Here is a tiny trained network, its code and every weight. The questions are about switching its units off for an input and a target symbol, where a switched-off unit gives its printed mean instead of its output.

import numpy as np


def w(rows, s, z=0):
    codes = np.array(rows[::2]) - 128.0
    scale = np.full(codes.shape[1], s)
    scale[-1] = z or s
    return codes * scale


def f(y):
    return y / 2 * (1 + np.tanh(0.7978845608 * (y + 0.044715 * y**3)))


def softmax(a):
    e = np.exp(a - a.max(-1, keepdims=True))
    return e / e.sum(-1, keepdims=True)


def log_softmax(a):
    a = a - a.max(-1, keepdims=True)
    return a - np.log(np.exp(a).sum(-1, keepdims=True))


def net(x, mask):
    ids = ['ΓΔΞΠΦΩβεηλμστψ'.index(c) for c in x.split()]
    T = len(ids)
    res = E[ids] + P[:T]
    r = res
    for j in range(2):
        rows = slice(3 * j, 3 * j + 3)
        q, k, v = (r @ M[0][rows].T for M in (Q, K, V))
        z = softmax(np.where(np.tri(T) > 0, q @ k.T / 3**0.5, -1e9)) @ v
        o = O[0][rows]
        res = res + np.where(mask[j], z, o[:, -1]) @ o[:, :-1]
    y = f(res @ A[0][:, :-1].T + A[0][:, -1])
    res = res + np.where(mask[2:18], y, B[0][:, -1]) @ B[0][:, :-1]
    return log_softmax(res[-1] @ U[:, :-1].T + U[:, -1])


Q, K, V, O, A, B = {}, {}, {}, {}, {}, {}
E = w([
[103,145,87,129],'Γ',
[61,117,128,121],'Δ',
[34,126,160,177],'Ξ',
[54,85,204,162],'Π',
[70,107,126,121],'Φ',
[58,143,85,131],'Ω',
[61,74,60,91],'β',
[57,44,174,173],'ε',
[236,200,149,62],'η',
[161,40,169,128],'λ',
[121,114,88,214],'μ',
[159,186,112,243],'σ',
[168,8,177,207],'τ',
[169,107,18,170],'ψ',
],0.015)
P = w([
[3,158,97,86],'0',
[31,153,76,172],'1',
[82,127,63,203],'2',
[97,106,52,205],'3',
[184,60,82,218],'4',
[153,57,106,226],'5',
[78,69,62,220],'6',
],0.0033)
Q[0] = w([
[139,133,128,2],'head 0',
[40,54,144,238],'head 0',
[184,100,174,163],'head 0',
[115,108,38,141],'head 1',
[193,162,149,158],'head 1',
[137,175,146,40],'head 1',
],0.012)
K[0] = w([
[3,78,122,218],'head 0',
[223,126,92,134],'head 0',
[107,197,107,93],'head 0',
[157,131,200,173],'head 1',
[74,111,120,124],'head 1',
[113,165,141,75],'head 1',
],0.014)
V[0] = w([
[161,197,184,84],'head 0',
[134,86,152,188],'head 0',
[87,171,199,173],'head 0',
[51,110,73,1],'head 1',
[197,65,178,67],'head 1',
[39,34,219,134],'head 1',
],0.0089)
O[0] = w([
[108,161,140,2,104],'head 0',
[217,111,168,160,98],'head 0',
[85,160,254,182,73],'head 0',
[62,87,49,43,77],'head 1',
[213,22,157,109,11],'head 1',
[63,87,218,94,251],'head 1',
],0.0085,0.0024)
A[0] = w([
[185,126,254,103,180],'neuron 0',
[54,88,111,168,67],'neuron 1',
[29,158,153,60,85],'neuron 2',
[72,45,181,83,116],'neuron 3',
[203,79,101,129,145],'neuron 4',
[129,113,40,181,106],'neuron 5',
[119,88,116,176,95],'neuron 6',
[98,79,207,143,225],'neuron 7',
[141,174,79,49,189],'neuron 8',
[114,182,69,160,140],'neuron 9',
[170,174,133,35,237],'neuron 10',
[34,125,146,185,102],'neuron 11',
[90,112,215,200,120],'neuron 12',
[91,163,177,131,110],'neuron 13',
[129,91,171,115,208],'neuron 14',
[249,181,162,96,254],'neuron 15',
],0.0084,0.0067)
B[0] = w([
[69,189,77,189,206],'neuron 0',
[156,16,173,94,177],'neuron 1',
[87,178,213,22,199],'neuron 2',
[195,111,37,49,203],'neuron 3',
[68,202,195,178,163],'neuron 4',
[86,28,242,178,186],'neuron 5',
[141,117,188,183,153],'neuron 6',
[181,161,2,101,254],'neuron 7',
[77,179,206,203,213],'neuron 8',
[139,127,207,93,195],'neuron 9',
[107,97,106,240,204],'neuron 10',
[243,53,238,91,214],'neuron 11',
[234,163,152,162,228],'neuron 12',
[154,38,131,59,149],'neuron 13',
[130,195,32,105,190],'neuron 14',
[21,88,83,78,216],'neuron 15',
],0.0052,0.0076)
U = w([
[15,243,79,140,230],'Γ',
[111,171,138,46,146],'Δ',
[142,159,213,72,2],'Ξ',
[171,171,153,66,76],'Π',
[124,151,111,53,173],'Φ',
[77,172,217,74,144],'Ω',
[74,52,123,94,12],'β',
[175,83,127,76,52],'ε',
[80,168,28,100,196],'η',
[157,132,2,91,180],'λ',
[135,127,184,130,169],'μ',
[149,253,211,117,74],'σ',
[198,209,69,136,60],'τ',
[41,55,88,201,140],'ψ',
],0.0073,0.0035)

Each question gives the input, a string of symbols that net reads in full, and the target symbol t.
The units are the heads (3 rows each of Q, K, V and O) and the neurons (one row each of A and B). Each row of codes is followed by its name. A weight is (code - 128) times the scale printed after its matrix; where a second scale follows, it is the last column's (O, A, B and U).
mask holds one flag per unit, heads first, then neurons. A switched-off unit (its flag False) gives its mean, the last column of its rows in O or B, instead of its output. The means were averaged over made-up inputs and are rounded, as every weight is.
A unit's drop is (log p(t) with every unit on - log p(t) with that unit switched off) / (log p(t) with every unit on - log p(t) with every unit switched off).
The circuit of an input: a set's keep is (log p(t) with only the set's units on - log p(t) with every unit switched off) / (log p(t) with every unit on - log p(t) with every unit switched off). Starting from the 12 units with the biggest drops (on a tie, the unit counted first), units are removed one at a time, each time the one whose removal leaves the highest keep (on an exact tie, the one counted first), for as long as the keep stays at least 0.8.
units of the circuit, in order: the units of the circuit, biggest drop first
most important unit: the unit with the biggest drop
k most important neurons: the k neurons with the biggest drops, biggest first
heads that matter: for each layer, one digit per head in row order, 1 if its drop is at least 0.15 and else 0, layers parted by /
drop of u: that unit's drop, to one decimal
input λ λ Π, target λ: heads that matter -> 01
input Ξ Γ β τ τ, target τ: most important unit -> head 1
input Ω Δ Γ σ, target σ: units of the circuit, in order -> head 1; head 0; neuron 9
input Φ Ω ψ Δ Φ, target ψ: units of the circuit, in order -> head 0; neuron 5; neuron 2
input σ Ω ψ Ξ ψ ψ Ω, target ψ: heads that matter -> 10
input Ω Ξ Ω, target Ω: heads that matter -> 01
input ψ λ ψ μ, target ψ: units of the circuit, in order -> head 0; neuron 5
input ε Ξ λ Γ ε, target λ: heads that matter -> 01
input Δ Π Ω σ η Φ ψ, target Γ: heads that matter -> 11
input Φ Ω Ω η Γ ψ, target Γ: heads that matter -> 10
input Γ τ Ω, target τ: heads that matter -> 11
input Δ μ Γ η σ, target Γ: units of the circuit, in order -> head 0; neuron 11; head 1
input Γ β Ξ μ σ, target σ: units of the circuit, in order -> head 1; head 0; neuron 12
input η Ξ η η ψ β, target ψ: most important unit -> neuron 5
input Ω μ η, target Γ: heads that matter -> 00
input Π Δ λ β, target λ: 2 most important neurons -> neuron 3; neuron 7
input β Ω ψ ψ Ξ ψ σ, target ψ: heads that matter -> 10
input Ω ψ λ, target ψ: heads that matter -> 11
input Φ Δ μ ψ Ω, target ψ: 3 most important neurons -> neuron 5; neuron 2; neuron 12
input Ξ σ Π τ, target τ: most important unit -> neuron 7
input μ σ ψ ψ β, target ψ: heads that matter -> 10
input τ Ξ λ, target τ: 2 most important neurons -> neuron 12; neuron 7
input ψ τ Ξ η, target Γ: 3 most important neurons -> neuron 15; neuron 0; neuron 11
input τ η ψ τ, target λ: drop of head 1 -> 0.1
